Each row is followed by its group and then its class within the group.
-3  12  4  4  9  37  -25  34  -11  2  -13  -12  0  6  1  0  1  -1  3  -13  -16  -9  25  -8  4  17  11  3  24  1  1  7  3  -9  -4  4  -1  -2  29  6  -3  4  -9  -5  -12  16  -6  5  4  -42  -3  1  19  0  6  5  1  -9  0  -11  0 -> Z648 M
-7  0  0  4  -7  36  -25  35  -3  -20  -8  -6  5  -9  -19  9  -17  -4  -8  -6  10  1  23  -8  11  15  0  -16  21  -9  8  -10  1  12  -69  -22  -21  -26  2  -6  -2  -7  9  -14  0  -12  15  3  2  -17  2  -16  3  22  0  3  -8  5  7  -6  6 -> Z650 X
-12  -5  5  6  -4  29  -19  58  7  -12  -7  -2  0  -9  -10  38  -6  -10  -7  -8  -6  -10  28  -2  22  10  -6  -3  13  -5  35  -10  -21  -5  -36  -29  -1  7  13  -7  5  -4  -15  -10  4  0  -4  4  3  -15  -3  -22  6  28  9  7  5  4  11  1  -1 -> Z650 X
-12  -2  17  10  -8  44  10  13  -8  -24  -3  -32  3  -7  -10  -3  -31  -12  -11  -15  2  -1  20  2  10  16  8  -22  88  0  4  15  -1  15  -59  -45  6  11  17  4  3  -6  9  -2  40  -8  5  -7  -6  -7  -5  -8  -12  -13  -12  6  -5  17  -1  10  -2 -> Z416 Q
-4  -2  -8  6  12  23  -16  41  -5  3  -17  -5  -6  -6  3  9  -4  -2  -11  6  7  -7  15  1  6  11  -1  -6  5  -7  10  -5  0  2  -41  -12  -3  -7  0  9  -2  7  0  -14  6  -16  6  3  6  -18  0  -1  29  13  3  -6  -6  1  4  7  -8 -> Z650 F
2  6  -8  18  -5  31  -5  12  -6  -39  -17  -6  7  -18  6  6  -36  -9  -11  5  -5  -7  6  6  4  4  6  3  4  1  -2  2  6  -1  7  -4  -5  18  -5  -13  10  -6  -5  -13  5  9  -4  -2  -9  -12  7  -13  0  11  7  3  1  4  1  -35  8 -> Z865 B
-12  -6  5  12  8  31  -5  -6  -11  -17  7  -10  8  -1  1  15  -21  -37  -6  -2  -6  5  30  20  8  7  17  -14  78  5  -6  16  1  4  -41  -27  -1  6  3  7  0  -9  4  1  -12  7  11  2  14  6  -2  -17  -11  -29  28  15  1  24  8  1  8 -> Z416 Q
-6  -8  -4  11  -1  21  -24  40  -28  0  -39  0  -3  5  -12  7  2  -6  -4  -17  2  -2  24  -12  5  18  -2  2  8  -6  1  2  -3  11  -26  11  4  -9  12  16  12  5  1  4  -10  7  -3  0  7  -58  12  4  24  -1  1  2  3  2  -6  -1  11 -> Z648 M
-14  3  7  23  -3  38  -5  17  -2  -7  -21  1  -5  -1  -2  6  -45  -11  -10  -9  -2  -12  -10  18  6  10  14  -18  61  5  3  18  -6  8  -23  -14  -6  21  7  3  -8  -5  2  -18  -5  1  8  -2  -7  -29  20  -23  -10  -21  -11  -17  -5  11  1  8  7 -> Z865 W
-3  10  -1  1  -1  32  -40  7  -5  -10  -15  1  -4  11  1  18  -6  -8  -4  0  2  -38  19  8  26  -7  -2  8  -14  16  -11  -2  -3  5  -7  23  5  -10  15  9  4  2  -6  -19  -21  7  -3  8  1  -40  11  5  15  -6  20  -3  28  -9  -5  -2  1 -> Z648 Y
-5  0  4  5  0  46  -2  16  -20  -16  -12  -1  12  -1  -1  27  -21  -13  -11  2  -4  -2  24  19  7  0  2  -9  34  -11  25  -5  25  15  -33  -6  8  -2  8  -1  -4  -19  3  -2  -3  -14  0  2  11  -28  -5  -6  20  12  -6  2  -2  6  2  -8  3 -> Z650 F
-6  1  -28  5  -1  29  4  -34  -13  -14  -14  -9  6  -7  -9  9  -12  -17  -15  -1  11  -17  32  -7  16  14  -1  -9  20  -6  13  2  -10  8  -51  -23  9  4  6  -6  0  -1  5  -7  -7  -7  11  5  -3  -6  0  -17  -8  9  7  6  0  18  1  2  5 -> Z650 X
-10  -4  14  8  0  46  -1  7  2  -18  -15  -8  -9  -5  -21  8  -38  -15  -6  -6  -1  -2  7  -2  7  -4  13  -13  66  -1  4  24  -11  8  3  -12  2  23  6  2  -2  -3  1  -15  -3  -14  10  -5  -10  -40  21  -19  -8  -17  3  10  7  7  -3  0  -9 -> Z865 W
-15  -8  -2  3  2  32  -20  16  -2  -2  -13  -6  6  -3  -4  18  -15  -8  -14  -13  -2  -20  11  -1  16  29  15  10  6  1  45  -5  -4  5  -18  5  -12  20  7  -11  -8  5  -4  -19  7  4  1  4  1  -34  -1  -5  6  3  15  -3  3  -4  -18  3  3 -> Z648 Y
-16  0  7  7  5  23  0  8  -9  9  -9  6  2  10  -5  10  -32  15  -2  -13  -3  -9  1  2  -1  5  11  6  33  2  -2  14  -5  14  -3  -11  -4  13  2  1  7  -7  10  -8  8  5  19  -3  -3  -15  -3  -21  -7  -4  -4  -3  -5  10  -2  -2  1 -> Z865 B
-24  -4  -2  1  -5  33  2  51  -16  -9  7  -1  5  -12  -12  16  -19  -23  -9  3  5  4  13  21  17  26  -3  -8  28  -5  7  -2  -4  8  -39  -4  -6  7  9  -2  -6  -5  6  -3  4  -8  8  9  3  -27  7  -31  3  18  11  -3  -2  5  5  0  0 -> Z650 X
-13  -5  0  -34  0  33  -23  29  -9  15  -8  -5  -3  8  -13  5  -3  -4  6  -21  0  -10  17  -5  -2  13  -6  -1  19  -13  -13  3  20  13  -25  -13  5  -3  22  8  8  5  7  -11  -13  9  -1  19  2  -53  -4  13  16  -11  -3  0  7  -15  -10  8  -16 -> Z648 M
-28  -1  3  2  -3  41  -38  28  -7  7  -10  4  0  1  4  14  -3  -13  -3  -1  -3  -26  15  -1  13  34  0  2  11  6  -2  7  12  4  -21  16  -5  3  5  5  3  4  -9  1  -21  1  -12  10  2  -41  1  -5  8  -11  9  6  -6  -7  -3  1  -3 -> Z648 Y
-26  0  10  3  -4  22  -5  56  -4  -11  1  -7  -11  -39  -1  21  -16  0  -11  -5  1  -5  32  -12  13  14  -16  -6  18  -10  13  -16  -5  11  -54  -41  -1  8  5  -3  8  -8  3  -10  -6  7  1  -1  6  -59  -4  -14  9  19  4  5  -6  6  -17  -5  12 -> Z650 X
-12  3  -1  8  -9  33  -15  34  -14  -9  -5  -7  4  -2  -13  6  2  -27  1  -12  -12  -6  42  -6  3  10  -10  -4  39  -15  -16  3  -7  6  -37  -13  -2  -1  2  3  -4  8  2  -3  -17  -3  -4  7  5  -44  -6  0  17  5  0  0  5  9  -6  5  11 -> Z648 M
3  -3  5  -1  -3  32  -25  30  -8  9  -13  1  2  0  -4  2  -1  0  0  -9  -7  -21  25  7  5  4  3  0  20  -4  -1  7  9  1  -4  -1  4  0  -21  5  9  -11  0  -4  -12  -7  1  9  -2  -35  -2  -5  9  1  15  1  15  -22  -4  2  11 -> Z648 M
